Below are the code and all the weights of a small trained network. Each question names an input and a class and asks about switching units off, where a switched-off unit gives its printed mean instead of its output.

import numpy as np


def w(rows, s, z=0):
    codes = np.array(rows[::2]) - 128.0
    scale = np.full(codes.shape[1], s)
    scale[-1] = z or s
    return codes * scale


def norm(h):
    return h / np.sqrt((h * h).mean(-1, keepdims=True) + 1e-5)


def f(y):
    return np.maximum(y, 0)


def log_softmax(a):
    a = a - a.max(-1, keepdims=True)
    return a - np.log(np.exp(a).sum(-1, keepdims=True))


def net(x, mask):
    res = np.array(x, float).reshape(1, 4) / 4 @ E
    u = 0
    for l in range(4):
        y = f(norm(res) @ A[l][:, :-1].T + A[l][:, -1])
        res = res + np.where(mask[u : u + 4], y, B[l][:, -1]) @ B[l][:, :-1]
        u += 4
    return log_softmax(norm(res)[-1] @ U[:, :-1].T + U[:, -1])


A, B = {}, {}
E = w([
[169,149,115,166,229,169,93,80],'x0',
[103,62,42,89,7,44,134,109],'x1',
[250,117,53,145,120,154,197,88],'x2',
[117,45,147,96,99,152,43,171],'x3',
],0.0017)
A[0] = w([
[184,135,179,144,164,189,120,189,6],'0.n1',
[186,122,6,164,77,147,234,102,88],'0.n2',
[159,63,98,113,192,162,15,80,11],'0.n3',
[107,192,12,181,172,125,150,50,70],'0.n4',
],0.0024)
B[0] = w([
[145,160,193,145,92,238,96,157,154],'0.n1',
[197,177,175,178,52,35,231,193,252],'0.n2',
[102,61,85,251,111,78,100,60,162],'0.n3',
[87,81,223,71,162,21,109,35,202],'0.n4',
],0.003,0.0021)
A[1] = w([
[142,158,151,131,166,254,110,154,2],'1.n1',
[165,177,151,157,193,116,148,93,130],'1.n2',
[146,134,128,111,159,131,119,139,108],'1.n3',
[149,140,129,138,166,182,106,138,77],'1.n4',
],0.0046,0.002)
B[1] = w([
[143,182,181,170,60,215,152,198,202],'1.n1',
[96,52,150,1,147,172,64,168,254],'1.n2',
[128,108,169,125,113,154,145,152,145],'1.n3',
[168,79,157,125,65,189,110,144,175],'1.n4',
],0.0031,0.0029)
A[2] = w([
[123,145,105,217,202,185,33,130,89],'2.n1',
[72,193,205,76,203,77,138,104,90],'2.n2',
[9,77,141,113,32,126,94,196,111],'2.n3',
[4,231,133,183,140,120,136,159,6],'2.n4',
],0.0028,0.0016)
B[2] = w([
[99,27,171,228,34,129,177,119,174],'2.n1',
[68,188,166,218,182,117,114,99,197],'2.n2',
[150,138,18,96,180,152,112,93,252],'2.n3',
[116,174,9,204,154,162,92,252,163],'2.n4',
],0.0031,0.0027)
A[3] = w([
[22,92,139,131,206,160,58,167,127],'3.n1',
[172,98,19,44,52,93,108,148,144],'3.n2',
[50,93,69,3,95,67,110,113,74],'3.n3',
[33,211,125,163,136,107,112,239,11],'3.n4',
],0.0029,0.0011)
B[3] = w([
[219,174,53,179,49,79,232,112,248],'3.n1',
[43,135,183,27,103,113,150,180,252],'3.n2',
[53,106,149,109,213,235,30,173,218],'3.n3',
[202,206,4,152,121,142,88,82,205],'3.n4',
],0.0031,0.0025)
U = w([
[45,126,153,143,188,21,93,44,18],'0',
[164,142,221,165,112,254,119,187,232],'1',
[211,73,149,74,206,137,142,97,2],'2',
[12,79,78,8,102,132,74,182,193],'3',
[135,194,212,119,233,102,180,65,62],'4',
[112,249,24,183,134,126,108,145,169],'5',
[137,18,109,223,90,121,86,69,58],'6',
[185,127,144,80,15,23,246,150,204],'7',
],0.008,0.0022)

Each question gives the input, the list of numbers given to net, and the class t.
The units are the neurons (one row each of A and B). Each row of codes is followed by its name. A weight is (code - 128) times the scale printed after its matrix; where a second scale follows, it is the last column's (A, B and U).
mask holds one flag per neuron, layer by layer. A switched-off neuron (its flag False) gives its mean, the last column of its row in B, instead of its output. The means were averaged over made-up inputs and are rounded, as every weight is.
A unit's drop is (log p(t) with every unit on - log p(t) with that unit switched off) / (log p(t) with every unit on - log p(t) with every unit switched off).
The circuit of an input: a set's keep is (log p(t) with only the set's units on - log p(t) with every unit switched off) / (log p(t) with every unit on - log p(t) with every unit switched off). Starting from the 12 units with the biggest drops (on a tie, the unit counted first), units are removed one at a time, each time the one whose removal leaves the highest keep (on an exact tie, the one counted first), for as long as the keep stays at least 0.8.
circuit, biggest first: the units of the circuit, biggest drop first
unit that matters most: the unit with the biggest drop
top k neurons: the k neurons with the biggest drops, biggest first
k most important neurons of layer l: the k neurons of layer l with the biggest drops, biggest first
drop of u: that unit's drop, to one decimal
input [2,6,-5,-6], class 5: circuit, biggest first : 2.n4, 3.n4
input [-2,-6,-7,3], class 5: 2 most important neurons of layer 3 : 3.n4, 3.n1
input [-2,-2,3,-5], class 4: unit that matters most : 0.n4
input [-3,1,-6,2], class 5: top 2 neurons : 1.n2, 3.n1
input [0,1,3,3], class 7: top 3 neurons : 1.n2, 0.n2, 3.n3
input [1,4,-1,-8], class 0: circuit, biggest first : 0.n4, 3.n1
input [7,3,-4,8], class 6: circuit, biggest first : 0.n3, 3.n1
input [-6,-5,3,-7], class 4: 3 most important neurons of layer 2 : 2.n2, 2.n1, 2.n4
input [-6,5,2,0], class 3: 3 most important neurons of layer 3 : 3.n3, 3.n1, 3.n2
input [4,-2,-8,-5], class 5: top 3 neurons : 3.n1, 3.n4, 2.n4
input [4,4,-4,-7], class 0: drop of 0.n4 : 1.1
input [4,-2,4,8], class 6: drop of 0.n3 : 1.2
input [-2,-5,-7,3], class 5: drop of 3.n1 : 0.1
input [3,1,-8,2], class 5: drop of 0.n4 : 0.0
input [7,-1,4,7], class 6: circuit, biggest first : 0.n3
